[142 142 146 146 143] = dak
[142 142 113  97 113] = Dof
[137 142 129 113 116] = Serup
both Dof dak:   [142]
both dak Serup:   [142]
both Serup dak:   [142]
shift +1: [142 142 146 146]  [143 143 147 147]
shift +1: [146]  [147]
shift -1: [142 142]  [141 141]
both dak Dof:   [142]

[108 120 126 112 143 116 117 143 121 141]  tedi
[141 125 118 142 127 104 138 120 139 113]  futop
[153 154 131 100 100 133 104  85 154  95]  nad
[109 134 114 126 153 115 138 127 122 146]  kisoz
[128 116 130 115 123 126 113 140 129 129]  Nokup
[131 138 130 138 134 135 135 117 127 123]  Mafid
[137 135 126 127 127 124 129 118 133 124]  zares
[118 127 146 122 118 142 121 129 113 139]  Mor
both nad futop:   [104]
shift +1: [143 121]  [144 122]
shift +1: [141 125 118]  [142 126 119]
both zares tedi:   [126]
shift -1: [124 129 118 133]  [123 128 117 132]
both nad zares:   [133]
shift -1: [153 154]  [152 153]

[145  99  95 139  91 126 169 103 128] -> kizet
[128 109 162 117 121 110  97 151 144] -> lagi
[151 104 134  95  86 162 148 156 119] -> Vage
[134  92 151  71 111 147 119 144 133] -> git
[103 127 156 106 127  94 110 156 126] -> Pubil
[103 136 107 134 176 136 149 176 117] -> seti
[124 132 160 133 130 156 148 150 127] -> lipi
[142  96 153 119 128 128 103 150 145] -> danu
both seti kizet:   [103]
both danu seti:   [103]
both Vage Pubil:   [156]
shift +1: [156]  [157]

[170 103 122 149] = dar
[127  94 111 141] = tomi
[129 149 136 103] = povi
[127 125  87  76] = timev
[119 102 147 154] = sodo
[121 113 125  77] = Vaba
[126 159 148 134] = sipi
[118 140 107  93] = tas
[ 85 135 148 133] = nute
[ 91 111 147 143] = galep
[129 149 136 120] = zoni
[126 168 133 103] = Zegu
both Zegu sipi:   [126]
both galep sodo:   [147]
shift -1: [129 149 136]  [128 148 135]

[164 128 171 126 120 124 159 117 123 130 112 124 142 115  80 148 118 164
 150 141 118 133 151  89 155 113]  nodu
[145 130 139 125 135 129 122 122 140 133 133 117 150 127 125 150 139 139
 121 121 116 101 151 116 140 126]  parep
[120 130 139 125 135 129 122 122 144 133 133 117 150 127 125 143 139 139
 121 121 116 101 151 116 140 126]  zes
[111 139 121 138  89 127 159 119 104 121 134 134 113 146 115 141 153 140
 120 154 166 132 151 153 129 120]  basag
[138 126 146 141 112 130 131 132 125 137 120 122 125 126 128 133 118 139
 127 125 130 116 151 118 128 127]  goto
[138 126 146 141 112 130 131 132 125 112 120 122 125 126 128 133 118 139
 127 125 130 116 151 118 128 127]  Ril
shift -1: [146 115 141]  [145 114 140]
shift -1: [150]  [149]
asked: [145 130 139 125 135 129 122 122 140 133 133 117 150 127 125 150 139 139
 121 121 116 101 151 116 140 126]  parep

[134 143  90 132 120 114 158  84 123 131] -> gid
[134 143 131 132 120 114 158  84 123 157] -> Fivub
[113  94 133 175 113 160 156  67 125 136] -> rokin
shift -1: [175 113]  [174 112]
asked: [134 143 131 132 120 114 158  84 123 157]  Fivub

[112 112 147 131 146 117 135]  tis
[116 155 144 133 112 152 138]  garaz
[147 169 120 126 100 125 117]  Kefa
[120 117 153 101 131  92 142]  tov
[116 136 141 139 124 123 150]  bos
[153 106 111 123 132 172 136]  Bim
[101 144 100 130 105 156 110]  tese
[144 156 137 132 168 108 120]  mukor
[109  98 142 132 171 136 101]  lilez
shift +1: [152]  [153]
both tese Kefa:   [100]
both tov mukor:   [120]

[134 145 119 105 146 130 110  89 150 125 169 102 129 105 143 149 149 176
 129 135 129  94 144 135 143] : pobut
[102 135 147 116 115 120 145  80 137 128 167 105 147  91 146 141 153 161
 121 143 121 103 151 127 136] : Lebip
[145 162 111 115 171 142 121 113 161 117 170 120 116 102 116 153 148 169
 137 130 122 111 133 129 146] : varuk
shift -1: [150 125]  [149 124]
shift -1: [145 162 111]  [144 161 110]
shift -1: [110  89 150]  [109  88 149]
asked: [145 162 111 115 171 142 121 113 161 117 170 120 116 102 116 153 148 169
 137 130 122 111 133 129 146]  varuk

[137 101 147 163 155 100 143]  nosi
[ 97 158 168 100 118 123 107]  tered
[122 163 138 103  83 160  75]  nuvab
shift -1: [158 168]  [157 167]
shift +1: [101 147]  [102 148]
both nosi tered:   [100]
both nuvab nosi:   [163]

[132 115 112 126 119 139 124 101 139 156 112 134 128 117 135 122 115 123
 137 113] = tamip
[131 115 187 126 119 139 124 103 138 156 112 134 131 117 135 122 116 122
 137 113] = mase
[131 116 140 125 119 138 124 139 135 155 114 133 125 116 133 124 117 137
 135 113] = zad
[138 116 135 125 119 139 124 104 136 155 113 133 126 117 134 123 116 120
 135 113] = Rap
[131 116 132 125 119 139 124 104 136 155 113 133 126 117 134 134 116 120
 135 113] = Kuf
[131 115 115 126 119 139 124 103 137 155 113 134 125 117 134 136 125 121
 136 113] = zogu
asked: [138 116 135 125 119 139 124 104 136 155 113 133 126 117 134 123 116 120
 135 113]  Rap
shift +1: [116 135 125]  [117 136 126]
shift -1: [139 124]  [138 123]
shift -1: [131 115 115]  [130 114 114]
asked: [132 115 112 126 119 139 124 101 139 156 112 134 128 117 135 122 115 123
 137 113]  tamip

[138 164 182 138] -> vukeg
[137 128 146 160] -> burap
[146 128  78 111] -> Lik
shift -1: [128]  [127]
asked: [137 128 146 160]  burap
shift -1: [138 164]  [137 163]
asked: [146 128  78 111]  Lik
shift +1: [137 128]  [138 129]

[ 80  68 117  94  90 124  82  87 131 132 105 110 116 119 162 117 180  72
 114 146 164 177  90 169 110 188]  fer
[163 166 149 117 125 184  84 150 141 129 143 160 178 187 110 106  78 146
  97 146 104 139 164  82  99 107]  bak
[ 67  82 177 145 123  93 114 169 161 141 112 129  67  99  70 135  82 120
  92 141  85 125  85 124 165 150]  Loz
shift +1: [ 70 135]  [ 71 136]
shift -1: [114 146]  [113 145]
asked: [163 166 149 117 125 184  84 150 141 129 143 160 178 187 110 106  78 146
  97 146 104 139 164  82  99 107]  bak

[132 121 127 122 155 129 121 136 122 134 139]  gupu
[126 119 132  79 124 132 138 138 136 124 139]  mise
[131 137 124 136 146 109 122 134 134 135 123]  div
[129 112 135  94 119 108 122 117 131 118 128]  zis
[129 120 138 126 136 109 128 138 133 136 114]  Muv
[132 127 135 156 110 155 134 125 124 120 131]  niru
shift -1: [132 121]  [131 120]
shift +1: [110 155 134 125]  [111 156 135 126]
shift +1: [135 156]  [136 157]
asked: [129 120 138 126 136 109 128 138 133 136 114]  Muv

[129 164 148 114] -> vif
[132 103 129 156] -> regil
[139  91 148 132] -> nalir
[171 126 147 164] -> dile
both nalir vif:   [148]
both vif regil:   [129]

[105 147 116 107 131 103]  Mup
[142 116 128  98 128 136]  gez
[128 124 110 147 126 125]  gor
[133 110 120 136 149 108]  Bir
[102 126 114 143 137 135]  keb
[149 113 135 127 126 144]  podim
[ 87 155 116  81 148  80]  medel
[139 116 103 156 118 140]  Renil
[ 78 133  98  67 153  79]  vek
[126 142 132 122 112 135]  rog
[117 145 125 136 121 130]  geper
[ 74 149  95  67 163  74]  zem
shift +1: [136]  [137]
both Bir zem:   [149]
both gor geper:   [125]
both Bir vek:   [133]
both vek gez:   [98]
both geper gez:   [136]
shift -1: [116 128]  [115 127]

[168 165 110 174  84 177  84  83 144  94 175  77  82 163  88 174 168 169
 155 166 175 162 156  77] : kuz
[ 93  85  93 129 165  74 116 164  99  82 113 165 147  93 170  84  84 115
 106  94 131  82 119 159] : neza
[ 85  85 120  84 174  86 163 169 114  95 102 179 172  87 170  83  89 108
 106  87 108  83 116 184] : bebu
[106 106 113 118 145  89 120 142  96 131 122 117 130  83 166 115 112 117
  89  96 151  78  99 148] : bever
[166 177  84 172  84 167 174  76 131 125 166  84  88 154  78 158 173 158
 143 165 183 150 128 102] : vip
asked: [168 165 110 174  84 177  84  83 144  94 175  77  82 163  88 174 168 169
 155 166 175 162 156  77]  kuz
asked: [ 85  85 120  84 174  86 163 169 114  95 102 179 172  87 170  83  89 108
 106  87 108  83 116 184]  bebu
shift -1: [172  87]  [171  86]
shift +1: [ 82 119]  [ 83 120]
asked: [106 106 113 118 145  89 120 142  96 131 122 117 130  83 166 115 112 117
  89  96 151  78  99 148]  bever

[118 108 131 129 127 142 119 133 132 129 127 144 111 138 148 170 165 171
 125 132 130 128 125 125 150 139 128 125 164 107 127 128 129 148 147 154
 132 145 135 122 135 130 128 152 123 154 108 129 123 135 150 127 121 154
 118] : Lisas
[113 101 121 123  78 112 106 107  72 118 121 111 101 118  84  89  92  86
 123 122 105 123 127 126 103  86 107 123  93  95 124 124 123  91 111 101
 117  97 109 126 108 119 125  86 127  87  99 123 127  74  95 126 123  79
 100] : Zot
[160 165 166 146 184 167 164 151 186 160 155 167 176 150 180 158 159 163
 159 151 155 145 147 162 178 186 166 159 170 163 148 145 142 155 153 175
 152 169 148 162 149 149 151 157 157 155 180 160 161 181 151 151 148 183
 183] : Gafat
shift +1: [145 142 155 153]  [146 143 156 154]
asked: [160 165 166 146 184 167 164 151 186 160 155 167 176 150 180 158 159 163
 159 151 155 145 147 162 178 186 166 159 170 163 148 145 142 155 153 175
 152 169 148 162 149 149 151 157 157 155 180 160 161 181 151 151 148 183
 183]  Gafat

[146 110 135 162 140] -> Sazo
[153 118 161 146 133] -> fidof
[146 109 156 149 146] -> leduz
[146 103 162 147 157] -> mifut
[159 110 135 162 140] -> sakil
[140 122 149 145 135] -> kabav
[154 102 149 154 147] -> bezun
shift +1: [146 110 135 162]  [147 111 136 163]
both kabav leduz:   [149]
both mifut bezun:   [147]
both bezun kabav:   [149]

